Below is a small trained network, with its code and all its weights. Each question gives an input and a target symbol and asks what happens when units are switched off, that is, made to give their printed mean instead of their output.

import numpy as np


def w(rows, s, z=0):
    codes = np.array(rows[::2]) - 128.0
    scale = np.full(codes.shape[1], s)
    scale[-1] = z or s
    return codes * scale


def f(y):
    return np.maximum(y, 0)


def softmax(a):
    e = np.exp(a - a.max(-1, keepdims=True))
    return e / e.sum(-1, keepdims=True)


def log_softmax(a):
    a = a - a.max(-1, keepdims=True)
    return a - np.log(np.exp(a).sum(-1, keepdims=True))


def net(x, mask):
    ids = ['αγεζμξπσφψ'.index(c) for c in x.split()]
    T = len(ids)
    res = E[ids] + P[:T]
    u = 0
    for l in range(2):
        q, k, v = (res @ M[l].T for M in (Q, K, V))
        z = softmax(np.where(np.tri(T) > 0, q @ k.T / 3**0.5, -1e9)) @ v
        res = res + np.where(mask[u], z, O[l][:, -1]) @ O[l][:, :-1]
        u += 1
        y = f(res @ A[l][:, :-1].T + A[l][:, -1])
        res = res + np.where(mask[u : u + 12], y, B[l][:, -1]) @ B[l][:, :-1]
        u += 12
    return log_softmax(res[-1] @ U[:, :-1].T + U[:, -1])


Q, K, V, O, A, B = {}, {}, {}, {}, {}, {}
E = w([
[142,158,90,115,87,237],'α',
[90,141,42,163,219,171],'γ',
[127,28,156,18,19,137],'ε',
[6,199,182,213,117,171],'ζ',
[121,212,154,30,147,239],'μ',
[101,252,99,136,128,169],'ξ',
[78,88,141,65,82,22],'π',
[142,184,70,95,26,109],'σ',
[160,152,80,62,147,134],'φ',
[124,67,86,102,127,174],'ψ',
],0.015)
P = w([
[197,204,209,255,100,97],'0',
[162,181,167,185,108,110],'1',
[149,156,142,149,116,98],'2',
[136,125,127,128,123,82],'3',
[125,121,125,108,150,106],'4',
[103,115,130,91,179,121],'5',
[90,108,118,68,190,138],'6',
[92,80,86,44,175,83],'7',
[79,93,117,57,204,117],'8',
],0.0061)
Q[0] = w([
[238,66,207,149,250,62],'0.h1',
[106,138,84,93,130,147],'0.h1',
[209,69,150,193,152,95],'0.h1',
],0.019)
K[0] = w([
[183,211,162,250,43,113],'0.h1',
[186,123,129,138,157,119],'0.h1',
[151,122,108,179,71,158],'0.h1',
],0.017)
V[0] = w([
[38,146,92,194,21,119],'0.h1',
[203,137,132,199,202,1],'0.h1',
[212,40,63,189,61,171],'0.h1',
],0.0062)
O[0] = w([
[94,175,158,164,92,211,46],'0.h1',
[70,93,56,1,134,100,4],'0.h1',
[143,115,100,220,109,191,47],'0.h1',
],0.0064,0.003)
A[0] = w([
[63,121,245,162,175,79,82],'0.n1',
[114,102,184,218,141,110,137],'0.n2',
[157,79,219,84,170,79,145],'0.n3',
[112,120,56,153,220,134,173],'0.n4',
[159,208,185,127,74,123,55],'0.n5',
[167,92,43,116,152,194,124],'0.n6',
[28,178,69,114,44,192,75],'0.n7',
[138,13,104,106,150,105,99],'0.n8',
[157,72,80,197,134,100,183],'0.n9',
[254,83,135,40,34,157,103],'0.n10',
[151,130,158,108,123,92,253],'0.n11',
[87,112,149,72,205,203,92],'0.n12',
],0.007,0.0035)
B[0] = w([
[130,101,74,65,136,103,182],'0.n1',
[91,102,106,100,170,163,163],'0.n2',
[87,117,95,196,76,158,187],'0.n3',
[158,47,54,151,84,134,213],'0.n4',
[111,67,152,120,190,58,208],'0.n5',
[104,144,72,165,67,146,202],'0.n6',
[54,149,127,118,116,2,231],'0.n7',
[80,109,155,92,126,152,173],'0.n8',
[79,161,147,117,161,167,155],'0.n9',
[86,173,194,112,135,177,253],'0.n10',
[181,146,112,69,105,208,245],'0.n11',
[139,132,119,133,99,51,188],'0.n12',
],0.0097,0.0039)
Q[1] = w([
[132,97,242,230,83,128],'1.h1',
[249,25,185,157,155,60],'1.h1',
[98,138,25,173,68,116],'1.h1',
],0.014)
K[1] = w([
[79,206,202,246,6,184],'1.h1',
[111,226,161,218,149,37],'1.h1',
[60,69,34,91,97,172],'1.h1',
],0.012)
V[1] = w([
[192,98,95,154,223,114],'1.h1',
[54,123,89,193,141,117],'1.h1',
[123,255,71,165,131,107],'1.h1',
],0.0067)
O[1] = w([
[6,223,68,65,112,219,2],'1.h1',
[17,255,222,94,163,164,84],'1.h1',
[90,117,58,52,228,113,137],'1.h1',
],0.0055,0.0031)
A[1] = w([
[138,164,29,177,151,74,196],'1.n1',
[73,63,157,140,216,113,174],'1.n2',
[188,225,224,116,120,131,129],'1.n3',
[112,89,58,211,139,157,2],'1.n4',
[38,35,92,208,185,111,124],'1.n5',
[161,96,234,179,108,75,49],'1.n6',
[200,159,70,128,78,118,185],'1.n7',
[56,95,169,163,117,205,105],'1.n8',
[199,214,130,144,184,112,223],'1.n9',
[37,45,61,160,166,112,100],'1.n10',
[92,2,87,162,150,218,198],'1.n11',
[90,172,124,229,59,106,79],'1.n12',
],0.0088,0.0038)
B[1] = w([
[65,8,140,125,142,108,254],'1.n1',
[228,124,128,150,124,178,178],'1.n2',
[139,171,105,176,185,99,206],'1.n3',
[76,162,134,69,204,61,154],'1.n4',
[163,142,145,80,83,189,203],'1.n5',
[70,39,139,80,201,160,192],'1.n6',
[153,96,181,107,71,192,253],'1.n7',
[159,146,89,202,174,89,187],'1.n8',
[188,105,15,171,120,123,217],'1.n9',
[141,172,177,77,97,162,213],'1.n10',
[145,194,119,229,158,73,236],'1.n11',
[82,179,173,167,154,85,184],'1.n12',
],0.011,0.0055)
U = w([
[56,131,81,125,184,185,62],'α',
[134,113,154,130,88,41,207],'γ',
[79,131,106,255,38,174,149],'ε',
[117,76,140,178,161,157,17],'ζ',
[196,129,90,103,203,79,30],'μ',
[129,134,87,223,97,151,55],'ξ',
[93,85,49,156,151,71,49],'π',
[192,106,69,131,151,156,203],'σ',
[94,68,79,144,66,184,252],'φ',
[137,140,176,126,138,159,90],'ψ',
],0.0085,0.0036)

Each question gives the input, a string of symbols that net reads in full, and the target symbol t.
The units are the heads (3 rows each of Q, K, V and O) and the neurons (one row each of A and B). Each row of codes is followed by its name. A weight is (code - 128) times the scale printed after its matrix; where a second scale follows, it is the last column's (O, A, B and U).
mask holds one flag per unit, layer by layer, with each layer's heads first. A switched-off unit (its flag False) gives its mean, the last column of its rows in O or B, instead of its output. The means were averaged over made-up inputs and are rounded, as every weight is.
A unit's drop is (log p(t) with every unit on - log p(t) with that unit switched off) / (log p(t) with every unit on - log p(t) with every unit switched off).
The circuit of an input: a set's keep is (log p(t) with only the set's units on - log p(t) with every unit switched off) / (log p(t) with every unit on - log p(t) with every unit switched off). Starting from the 12 units with the biggest drops (on a tie, the unit counted first), units are removed one at a time, each time the one whose removal leaves the highest keep (on an exact tie, the one counted first), for as long as the keep stays at least 0.8.
units of the circuit, in order: the units of the circuit, biggest drop first
k most important neurons: the k neurons with the biggest drops, biggest first
k most important neurons of layer l: the k neurons of layer l with the biggest drops, biggest first
input μ φ π ε φ γ σ ζ, target α: most important neuron of layer 1 : [1.n7]
input μ ξ π, target φ: units of the circuit, in order : [0.n11 1.n11 0.n3]
input ξ ε α σ μ γ, target α: units of the circuit, in order : [1.h1 1.n4 0.n4]
input γ ψ ψ φ ψ ψ ψ σ, target ε: units of the circuit, in order : [0.h1 1.h1]
input ζ ψ σ ξ π γ ξ α ξ, target α: units of the circuit, in order : [0.n4 1.h1]
input μ ψ π σ γ ξ α, target α: units of the circuit, in order : [0.n4 1.h1]
input ξ ζ ψ ξ ψ π ζ ξ, target γ: 3 most important neurons : [0.n7 0.n1 0.n11]
input σ μ μ φ σ γ ξ, target α: units of the circuit, in order : [1.h1 0.n4]
input γ σ ζ π σ, target γ: units of the circuit, in order : [0.n7 0.h1 1.h1]
input μ ε ε ζ, target ζ: units of the circuit, in order : [1.h1 1.n6]
input γ φ π, target φ: units of the circuit, in order : [1.n11 0.n11 0.n3]
input ψ ξ ξ φ ζ, target φ: 3 most important neurons of layer 0 : [0.n1 0.n7 0.n10]
input ψ ξ α, target ε: 2 most important neurons of layer 0 : [0.n6 0.n7]
input φ γ γ μ ζ, target ψ: 2 most important neurons of layer 0 : [0.n2 0.n1]
input ξ ψ ζ, target ψ: 3 most important neurons : [1.n10 1.n5 0.n2]
input α γ σ σ ζ σ ξ σ ε, target ζ: 3 most important neurons of layer 0 : [0.n10 0.n5 0.n3]
input γ μ γ φ σ π σ, target γ: 2 most important neurons of layer 0 : [0.n7 0.n1]
input ψ μ ψ ε ξ, target ζ: 2 most important neurons of layer 0 : [0.n11 0.n10]
input σ ζ σ, target π: 2 most important neurons of layer 1 : [1.n7 1.n10]
input σ ζ σ ε μ ε π ζ, target γ: 2 most important neurons : [0.n7 0.n1]
input σ φ ε μ ψ φ φ ξ ζ, target φ: 2 most important neurons : [0.n1 1.n5]
